Here is a tiny trained network, its code and every weight. The questions are about switching its units off for an input and a class, where a switched-off unit gives its printed mean instead of its output.

import numpy as np


def w(rows, s, z=0):
    codes = np.array(rows[::2]) - 128.0
    scale = np.full(codes.shape[1], s)
    scale[-1] = z or s
    return codes * scale


def f(y):
    return y / 2 * (1 + np.tanh(0.7978845608 * (y + 0.044715 * y**3)))


def log_softmax(a):
    a = a - a.max(-1, keepdims=True)
    return a - np.log(np.exp(a).sum(-1, keepdims=True))


def net(x, mask):
    res = np.array(x, float).reshape(1, 8) / 4 @ E
    y = f(res @ A[0][:, :-1].T + A[0][:, -1])
    res = res + np.where(mask, y, B[0][:, -1]) @ B[0][:, :-1]
    return log_softmax(res[-1] @ U[:, :-1].T + U[:, -1])


A, B = {}, {}
E = w([
[133,133,140,127,119,129,136,121],'x0',
[148,138,147,133,117,115,130,114],'x1',
[133,87,157,201,94,134,136,205],'x2',
[123,142,138,124,122,127,137,131],'x3',
[114,56,172,64,116,26,126,160],'x4',
[167,135,143,157,209,113,255,133],'x5',
[148,135,130,136,123,111,121,119],'x6',
[125,112,132,130,130,138,128,121],'x7',
],0.017)
A[0] = w([
[93,79,143,133,36,94,107,160,107],'N1',
[142,173,115,206,172,172,185,106,117],'N2',
[71,75,117,111,183,129,108,87,213],'N3',
[120,153,109,95,185,163,177,60,235],'N4',
[140,101,93,90,208,108,144,153,137],'N5',
[158,114,147,215,86,148,139,237,204],'N6',
[123,170,87,173,47,214,33,91,254],'N7',
[110,51,139,205,105,101,118,180,168],'N8',
[157,70,152,87,198,36,200,149,9],'N9',
[32,189,130,18,138,66,60,14,254],'N10',
[105,202,111,186,108,216,46,75,238],'N11',
[125,168,102,139,1,187,65,120,201],'N12',
[143,200,108,81,222,170,134,32,241],'N13',
[100,153,72,22,132,62,122,73,253],'N14',
[128,78,188,47,72,138,52,139,186],'N15',
],0.0093,0.0043)
B[0] = w([
[128,200,72,127,38,62,138,232,189],'N1',
[227,67,46,224,151,182,92,236,215],'N2',
[171,99,65,71,170,87,153,121,161],'N3',
[161,207,133,90,211,131,52,144,203],'N4',
[136,117,170,102,170,156,163,89,166],'N5',
[84,70,168,244,72,160,178,211,219],'N6',
[55,111,212,110,107,126,208,49,250],'N7',
[76,158,157,191,90,80,195,164,192],'N8',
[8,122,168,87,139,165,241,1,207],'N9',
[175,70,103,63,99,167,84,70,254],'N10',
[57,131,201,132,199,140,174,68,239],'N11',
[47,153,165,119,115,104,165,112,227],'N12',
[194,210,136,115,167,117,77,103,233],'N13',
[174,80,114,33,110,156,106,76,219],'N14',
[182,88,58,60,61,74,87,169,217],'N15',
],0.0086,0.018)
U = w([
[99,155,179,64,208,127,123,1,252],'0',
[31,130,185,171,130,106,190,112,196],'1',
[198,71,61,79,73,142,45,93,81],'2',
[110,156,101,121,72,5,83,221,3],'3',
[225,201,100,142,247,160,64,109,82],'4',
[196,88,129,228,155,251,109,202,68],'5',
],0.0088,0.0027)

Each question gives the input, the list of numbers given to net, and the class t.
The units are the neurons (one row each of A and B). Each row of codes is followed by its name. A weight is (code - 128) times the scale printed after its matrix; where a second scale follows, it is the last column's (A, B and U).
mask holds one flag per neuron, in row order. A switched-off neuron (its flag False) gives its mean, the last column of its row in B, instead of its output. The means were averaged over made-up inputs and are rounded, as every weight is.
A unit's drop is (log p(t) with every unit on - log p(t) with that unit switched off) / (log p(t) with every unit on - log p(t) with every unit switched off).
The circuit of an input: a set's keep is (log p(t) with only the set's units on - log p(t) with every unit switched off) / (log p(t) with every unit on - log p(t) with every unit switched off). Starting from the 12 units with the biggest drops (on a tie, the unit counted first), units are removed one at a time, each time the one whose removal leaves the highest keep (on an exact tie, the one counted first), for as long as the keep stays at least 0.8.
circuit, biggest first: the units of the circuit, biggest drop first
k most important neurons: the k neurons with the biggest drops, biggest first
drop when u is switched off: that unit's drop, to one decimal
input [0,0,6,-5,1,-6,-2,5], class 3: circuit, biggest first => (N1)
input [5,2,-3,7,0,1,3,-2], class 4: circuit, biggest first => (N7 N9)
input [-8,6,8,4,0,2,2,2], class 5: 3 most important neurons => (N7 N12 N11)
input [-6,7,0,-4,7,-4,8,1], class 2: 3 most important neurons => (N10 N14 N6)
input [-8,-2,-7,-4,1,-6,2,6], class 2: 3 most important neurons => (N10 N15 N9)
input [4,2,4,-5,2,-7,7,5], class 3: 2 most important neurons => (N15 N1)
input [-8,-8,6,-3,0,-7,-5,-8], class 1: 3 most important neurons => (N7 N12 N11)
input [-5,8,1,6,7,-8,-6,7], class 3: 2 most important neurons => (N1 N8)
input [-7,0,8,6,1,-6,-4,4], class 3: 2 most important neurons => (N1 N15)
input [-2,-6,-1,1,-8,1,-1,-5], class 4: 4 most important neurons => (N2 N9 N13 N4)
input [-7,-3,0,-5,-1,-7,3,-3], class 0: 2 most important neurons => (N6 N7)
input [-4,-4,-7,8,2,-6,-5,-6], class 2: drop when N10 is switched off => 0.2
input [7,-1,-7,-6,-6,7,0,4], class 4: drop when N14 is switched off => 0.0
input [5,3,4,5,-1,8,1,-7], class 5: circuit, biggest first => (N2)
input [7,8,-2,4,3,-7,-5,-5], class 2: drop when N10 is switched off => 0.1
input [3,-8,-8,-2,-8,2,8,1], class 4: drop when N2 is switched off => 0.4
